Below are the code and all the weights of a small trained network. Each question names an input and a class and asks about switching units off, where a switched-off unit gives its printed mean instead of its output.

import numpy as np


def w(rows, s, z=0):
    codes = np.array(rows[::2]) - 128.0
    scale = np.full(codes.shape[1], s)
    scale[-1] = z or s
    return codes * scale


def norm(h):
    return h / np.sqrt((h * h).mean(-1, keepdims=True) + 1e-5)


def f(y):
    return np.maximum(y, 0)


def log_softmax(a):
    a = a - a.max(-1, keepdims=True)
    return a - np.log(np.exp(a).sum(-1, keepdims=True))


def net(x, mask):
    res = np.array(x, float).reshape(1, 6) / 4 @ E
    u = 0
    for l in range(4):
        y = f(norm(res) @ A[l][:, :-1].T + A[l][:, -1])
        res = res + np.where(mask[u : u + 7], y, B[l][:, -1]) @ B[l][:, :-1]
        u += 7
    return log_softmax(norm(res)[-1] @ U[:, :-1].T + U[:, -1])


A, B = {}, {}
E = w([
[83,143,154,243,149],'x0',
[114,35,252,140,104],'x1',
[146,223,184,127,113],'x2',
[127,128,127,126,126],'x3',
[126,131,128,128,129],'x4',
[204,128,158,89,246],'x5',
],0.0037)
A[0] = w([
[100,1,29,189,229,83],'L0N1',
[59,153,110,229,126,96],'L0N2',
[109,188,49,133,135,3],'L0N3',
[151,136,94,236,176,82],'L0N4',
[155,123,101,79,131,117],'L0N5',
[215,134,89,155,206,114],'L0N6',
[63,116,164,241,254,42],'L0N7',
],0.007,0.005)
B[0] = w([
[26,197,147,82,89,254],'L0N1',
[184,118,123,69,104,210],'L0N2',
[128,117,49,117,173,156],'L0N3',
[156,176,90,76,64,182],'L0N4',
[130,92,178,64,88,185],'L0N5',
[133,72,84,165,167,226],'L0N6',
[166,123,130,156,2,217],'L0N7',
],0.0083,0.0037)
A[1] = w([
[19,141,50,145,41,117],'L1N1',
[127,245,197,149,175,125],'L1N2',
[140,228,45,70,132,210],'L1N3',
[66,34,117,92,129,149],'L1N4',
[95,134,206,130,126,55],'L1N5',
[124,72,208,163,77,254],'L1N6',
[254,173,140,125,107,182],'L1N7',
],0.0063,0.0024)
B[1] = w([
[171,140,133,194,184,252],'L1N1',
[2,158,137,145,109,151],'L1N2',
[96,28,109,121,154,252],'L1N3',
[150,200,167,87,139,205],'L1N4',
[90,57,136,150,126,160],'L1N5',
[106,82,52,136,179,254],'L1N6',
[31,135,90,91,91,209],'L1N7',
],0.006,0.005)
A[2] = w([
[162,232,83,119,148,98],'L2N1',
[113,48,254,136,150,140],'L2N2',
[151,79,234,117,45,130],'L2N3',
[147,114,152,54,138,95],'L2N4',
[183,179,106,201,101,74],'L2N5',
[130,86,80,164,48,106],'L2N6',
[171,228,44,90,133,5],'L2N7',
],0.0067,0.0025)
B[2] = w([
[152,80,73,155,118,140],'L2N1',
[122,125,2,121,181,221],'L2N2',
[137,72,55,139,120,197],'L2N3',
[144,157,98,149,86,194],'L2N4',
[179,140,134,106,102,144],'L2N5',
[199,199,184,78,217,252],'L2N6',
[123,66,73,167,137,158],'L2N7',
],0.007,0.0038)
A[3] = w([
[88,134,34,109,217,92],'L3N1',
[171,99,91,28,140,188],'L3N2',
[164,176,107,131,245,180],'L3N3',
[110,130,172,176,115,30],'L3N4',
[118,212,59,255,117,156],'L3N5',
[115,228,128,118,60,4],'L3N6',
[29,174,134,126,129,24],'L3N7',
],0.0065,0.0018)
B[3] = w([
[102,125,182,166,92,254],'L3N1',
[154,169,179,183,73,233],'L3N2',
[130,156,158,237,221,191],'L3N3',
[118,130,101,104,142,129],'L3N4',
[151,94,208,2,144,161],'L3N5',
[106,94,105,196,148,147],'L3N6',
[78,157,216,88,134,151],'L3N7',
],0.0067,0.0079)
U = w([
[114,44,10,154,174,106],'0',
[174,181,183,158,221,111],'1',
[129,141,146,148,114,254],'2',
[198,125,112,75,62,61],'3',
[30,145,155,88,117,13],'4',
[131,154,147,157,129,177],'5',
],0.013,0.0058)

Each question gives the input, the list of numbers given to net, and the class t.
The units are the neurons (one row each of A and B). Each row of codes is followed by its name. A weight is (code - 128) times the scale printed after its matrix; where a second scale follows, it is the last column's (A, B and U).
mask holds one flag per neuron, layer by layer. A switched-off neuron (its flag False) gives its mean, the last column of its row in B, instead of its output. The means were averaged over made-up inputs and are rounded, as every weight is.
A unit's drop is (log p(t) with every unit on - log p(t) with that unit switched off) / (log p(t) with every unit on - log p(t) with every unit switched off).
The circuit of an input: a set's keep is (log p(t) with only the set's units on - log p(t) with every unit switched off) / (log p(t) with every unit on - log p(t) with every unit switched off). Starting from the 12 units with the biggest drops (on a tie, the unit counted first), units are removed one at a time, each time the one whose removal leaves the highest keep (on an exact tie, the one counted first), for as long as the keep stays at least 0.8.
units of the circuit, in order: the units of the circuit, biggest drop first
unit that matters most: the unit with the biggest drop
k most important neurons: the k neurons with the biggest drops, biggest first
k most important neurons of layer l: the k neurons of layer l with the biggest drops, biggest first
input [-4,-8,8,-3,0,-3], class 0: units of the circuit, in order : (L2N7)
input [-2,1,7,2,1,6], class 4: units of the circuit, in order : (L1N7; L2N6)
input [-5,-4,-3,-4,0,3], class 3: 4 most important neurons of layer 1 : (L1N1; L1N6; L1N3; L1N2)
input [0,2,8,4,-2,6], class 4: units of the circuit, in order : (L1N2; L1N7)
input [1,6,-7,3,3,4], class 4: 2 most important neurons of layer 1 : (L1N3; L1N4)
input [-2,8,-5,-4,-2,8], class 0: 3 most important neurons : (L2N2; L2N6; L1N1)
input [6,0,7,6,-4,-7], class 1: units of the circuit, in order : (L2N6; L0N1; L0N2)
input [-1,-4,-8,-4,-5,-6], class 4: 2 most important neurons : (L0N1; L0N7)
input [1,6,3,-6,-1,-7], class 1: 3 most important neurons : (L2N6; L1N6; L1N3)
input [-3,4,-7,2,-7,-4], class 4: units of the circuit, in order : (L0N1; L1N4)
input [2,-1,6,0,7,-7], class 1: 4 most important neurons : (L2N6; L0N1; L1N1; L0N2)
input [-6,-5,-4,-3,4,0], class 3: 2 most important neurons : (L0N5; L2N6)
input [-6,1,-7,7,8,4], class 5: 3 most important neurons : (L3N2; L0N2; L1N4)
input [-3,8,-2,-8,6,-8], class 0: unit that matters most : L2N3
input [-3,8,1,-8,-1,3], class 0: 2 most important neurons of layer 2 : (L2N2; L2N6)
input [0,8,-6,2,-6,-3], class 0: 2 most important neurons : (L2N2; L1N7)
input [-1,-5,8,-2,5,-3], class 4: 2 most important neurons of layer 0 : (L0N6; L0N7)
input [4,1,7,-1,-7,-6], class 4: 3 most important neurons of layer 0 : (L0N7; L0N6; L0N3)
input [-5,-1,1,2,-3,3], class 3: 2 most important neurons : (L1N1; L0N5)
input [-7,-8,8,8,-8,0], class 0: units of the circuit, in order : (L2N7)
input [7,3,-5,0,-5,-4], class 3: 3 most important neurons : (L0N7; L3N3; L0N2)
input [8,0,-7,5,1,-1], class 3: 2 most important neurons of layer 0 : (L0N7; L0N2)
input [8,4,-6,0,-5,-5], class 3: 2 most important neurons of layer 0 : (L0N7; L0N2)
input [6,-4,5,-3,3,-4], class 3: 3 most important neurons : (L0N4; L0N2; L0N6)
input [-1,-1,-8,-4,-6,7], class 4: 2 most important neurons : (L0N1; L2N6)
input [-2,6,3,-1,-5,-8], class 1: 2 most important neurons : (L2N6; L1N6)
input [7,-7,-8,1,-1,-3], class 4: units of the circuit, in order : (L0N1)
input [-7,-3,-8,-3,-8,5], class 4: 3 most important neurons of layer 0 : (L0N1; L0N7; L0N2)
